Below are the code and all the weights of a small trained network. Each question names an input and a target symbol and asks about switching units off, where a switched-off unit gives its printed mean instead of its output.

import numpy as np


def w(rows, s, z=0):
    codes = np.array(rows[::2]) - 128.0
    scale = np.full(codes.shape[1], s)
    scale[-1] = z or s
    return codes * scale


def f(y):
    return np.maximum(y, 0)


def softmax(a):
    e = np.exp(a - a.max(-1, keepdims=True))
    return e / e.sum(-1, keepdims=True)


def log_softmax(a):
    a = a - a.max(-1, keepdims=True)
    return a - np.log(np.exp(a).sum(-1, keepdims=True))


def net(x, mask):
    ids = ['ΛΣΦΨαβδεζημξπ'.index(c) for c in x.split()]
    T = len(ids)
    res = E[ids] + P[:T]
    r = res
    for j in range(2):
        rows = slice(3 * j, 3 * j + 3)
        q, k, v = (r @ M[0][rows].T for M in (Q, K, V))
        z = softmax(np.where(np.tri(T) > 0, q @ k.T / 3**0.5, -1e9)) @ v
        o = O[0][rows]
        res = res + np.where(mask[j], z, o[:, -1]) @ o[:, :-1]
    y = f(res @ A[0][:, :-1].T + A[0][:, -1])
    res = res + np.where(mask[2:18], y, B[0][:, -1]) @ B[0][:, :-1]
    return log_softmax(res[-1] @ U[:, :-1].T + U[:, -1])


Q, K, V, O, A, B = {}, {}, {}, {}, {}, {}
E = w([
[96,134,101,116,218,125,86,118,140],'Λ',
[205,105,119,186,80,90,77,87,6],'Σ',
[44,93,36,117,114,80,137,163,212],'Φ',
[107,129,158,146,181,100,31,166,144],'Ψ',
[137,170,117,215,129,64,154,148,129],'α',
[102,53,34,160,156,41,108,141,81],'β',
[98,84,91,118,134,161,106,195,56],'δ',
[188,137,145,176,62,154,237,152,116],'ε',
[175,131,147,84,118,179,112,113,153],'ζ',
[172,167,107,173,198,139,198,82,88],'η',
[86,103,100,137,198,162,181,107,140],'μ',
[181,21,157,188,117,168,141,130,5],'ξ',
[154,53,130,133,136,109,135,102,166],'π',
],0.016)
P = w([
[22,204,200,184,167,114,127,92,110],'0',
[170,132,101,205,155,193,87,145,145],'1',
[107,159,180,99,138,79,135,112,106],'2',
[177,111,88,185,141,194,89,141,151],'3',
[108,143,170,67,134,69,143,107,103],'4',
[187,102,74,169,131,191,91,143,158],'5',
[124,135,162,52,127,62,144,108,95],'6',
[194,89,63,161,116,181,87,143,149],'7',
[131,122,151,36,120,58,148,111,100],'8',
[201,76,52,151,101,176,89,141,150],'9',
[143,111,144,25,105,50,149,112,95],'10',
[214,60,45,136,91,165,92,139,149],'11',
[157,99,130,9,98,42,142,110,102],'12',
],0.016)
Q[0] = w([
[166,123,46,252,73,236,71,155,152],'h0',
[88,131,147,51,124,39,141,76,100],'h0',
[119,134,91,167,183,139,127,178,84],'h0',
[106,124,75,195,119,148,100,160,120],'h1',
[126,173,198,18,140,68,169,100,44],'h1',
[130,121,164,27,190,31,164,74,95],'h1',
],0.014)
K[0] = w([
[46,217,176,233,234,129,110,75,135],'h0',
[174,79,59,52,73,88,137,128,121],'h0',
[106,110,111,149,143,145,135,149,85],'h0',
[62,171,112,191,189,125,113,100,96],'h1',
[225,98,72,19,36,124,140,193,90],'h1',
[183,3,56,31,35,86,135,149,142],'h1',
],0.012)
V[0] = w([
[106,85,122,115,116,216,245,117,85],'h0',
[193,205,171,187,39,116,203,137,147],'h0',
[142,80,159,188,133,87,90,222,15],'h0',
[134,59,254,139,108,152,94,112,183],'h1',
[87,154,178,84,58,201,61,189,98],'h1',
[190,133,132,86,195,167,68,35,68],'h1',
],0.011)
O[0] = w([
[164,114,125,164,45,84,61,170,171,68],'h0',
[159,177,168,123,185,105,10,70,109,1],'h0',
[138,58,184,76,128,166,103,142,112,247],'h0',
[183,91,53,142,192,61,157,148,60,177],'h1',
[134,112,37,66,58,159,103,135,51,3],'h1',
[122,78,109,149,103,138,113,9,111,181],'h1',
],0.015,0.0044)
A[0] = w([
[36,110,136,89,61,103,130,147,92,113],'n0',
[109,181,133,97,107,138,172,167,137,63],'n1',
[161,172,103,157,120,115,131,196,181,115],'n2',
[84,148,192,61,52,111,134,95,92,23],'n3',
[162,113,43,181,101,226,75,155,161,48],'n4',
[97,227,152,92,80,42,110,2,111,176],'n5',
[125,218,132,116,195,77,178,108,117,128],'n6',
[110,58,82,137,207,132,129,227,121,184],'n7',
[151,86,77,110,86,105,177,59,137,156],'n8',
[122,144,65,122,79,193,151,105,153,204],'n9',
[106,100,178,59,166,89,182,88,86,144],'n10',
[48,159,168,50,111,86,182,103,75,133],'n11',
[118,154,72,133,105,81,118,138,112,86],'n12',
[233,142,104,127,135,96,69,173,107,21],'n13',
[167,96,76,137,141,194,102,117,112,3],'n14',
[26,180,177,112,103,110,145,108,143,81],'n15',
],0.0095,0.0069)
B[0] = w([
[197,159,173,181,212,162,114,137,108,172],'n0',
[115,80,152,108,99,122,68,76,134,156],'n1',
[106,61,158,69,185,94,150,87,44,166],'n2',
[45,195,157,175,184,151,167,81,96,159],'n3',
[111,208,142,163,91,8,154,107,130,170],'n4',
[94,102,93,38,151,160,212,199,228,175],'n5',
[139,103,138,138,2,129,128,154,46,194],'n6',
[150,165,164,111,88,162,180,83,150,250],'n7',
[92,174,143,119,166,159,87,135,120,233],'n8',
[105,112,142,162,158,107,32,164,71,190],'n9',
[114,94,74,164,155,39,64,177,146,232],'n10',
[212,224,106,74,115,85,120,67,250,184],'n11',
[227,109,155,134,139,195,71,143,194,144],'n12',
[48,128,120,121,119,164,179,74,133,182],'n13',
[108,151,106,118,36,113,110,179,190,171],'n14',
[145,105,46,151,59,176,45,117,115,166],'n15',
],0.008,0.019)
U = w([
[1,116,91,196,114,194,135,150,117,140],'Λ',
[145,57,115,154,122,188,75,125,120,151],'Σ',
[62,132,162,83,114,153,166,169,124,68],'Φ',
[156,107,51,109,140,200,126,197,145,255],'Ψ',
[176,172,166,147,165,186,96,161,122,215],'α',
[115,82,128,158,102,221,153,185,183,67],'β',
[135,152,129,156,88,166,100,218,148,98],'δ',
[74,142,129,122,144,148,121,31,115,18],'ε',
[137,169,72,179,99,174,84,83,130,138],'ζ',
[163,143,139,191,122,173,108,111,218,25],'η',
[112,126,125,183,123,65,142,174,156,182],'μ',
[144,125,132,109,45,166,123,79,154,29],'ξ',
[204,131,112,135,141,200,184,41,134,209],'π',
],0.0056,0.0033)

Each question gives the input, a string of symbols that net reads in full, and the target symbol t.
The units are the heads (3 rows each of Q, K, V and O) and the neurons (one row each of A and B). Each row of codes is followed by its name. A weight is (code - 128) times the scale printed after its matrix; where a second scale follows, it is the last column's (O, A, B and U).
mask holds one flag per unit, heads first, then neurons. A switched-off unit (its flag False) gives its mean, the last column of its rows in O or B, instead of its output. The means were averaged over made-up inputs and are rounded, as every weight is.
A unit's drop is (log p(t) with every unit on - log p(t) with that unit switched off) / (log p(t) with every unit on - log p(t) with every unit switched off).
The circuit of an input: a set's keep is (log p(t) with only the set's units on - log p(t) with every unit switched off) / (log p(t) with every unit on - log p(t) with every unit switched off). Starting from the 12 units with the biggest drops (on a tie, the unit counted first), units are removed one at a time, each time the one whose removal leaves the highest keep (on an exact tie, the one counted first), for as long as the keep stays at least 0.8.
units of the circuit, in order: the units of the circuit, biggest drop first
unit that matters most: the unit with the biggest drop
k most important neurons: the k neurons with the biggest drops, biggest first
which heads matter: for each layer, one digit per head in row order, 1 if its drop is at least 0.15 and else 0, layers parted by /
input Ψ π ξ π β μ π Λ Λ μ ζ μ, target Ψ: 2 most important neurons -> n10, n14
input ζ η ξ Λ, target ζ: which heads matter -> 11
input Ψ ζ α Λ δ α Λ ξ α Ψ π η, target Ψ: units of the circuit, in order -> h0, h1, n10
input π Λ Σ, target ε: which heads matter -> 11
input Ψ π Ψ Λ δ Λ, target Ψ: unit that matters most -> h0
input π η Λ Λ, target π: 2 most important neurons -> n7, n10
input Φ δ π β ξ β ζ ε β π, target Φ: which heads matter -> 01
input β Ψ δ β, target β: units of the circuit, in order -> h0, h1
input π π Λ δ, target π: units of the circuit, in order -> h1, n7, n10
input α β π α ζ Λ, target α: units of the circuit, in order -> h0, h1
input Λ μ β η, target Λ: units of the circuit, in order -> h0, n11
input Σ Λ π π π π η α η μ Λ, target μ: units of the circuit, in order -> h1, n10
input Σ β ξ Λ π Σ, target Σ: units of the circuit, in order -> h0, h1
input Φ Λ β α π μ α Λ β η η, target η: units of the circuit, in order -> n11, h1
input α π μ Λ Λ μ δ Λ ζ π ζ ζ, target α: units of the circuit, in order -> h1, h0
input Φ δ π η Σ Φ, target Φ: units of the circuit, in order -> h1, n2
input ε Ψ Σ δ ζ π π Ψ Λ π β Λ, target ε: unit that matters most -> n13
input π α π ξ Λ π ε π Σ Σ ξ ξ, target π: 3 most important neurons -> n7, n10, n9
input Λ ζ Λ ε, target Λ: 2 most important neurons -> n9, n11
input μ α Λ μ ζ δ Λ π δ Ψ π ζ Ψ, target Ψ: unit that matters most -> n5
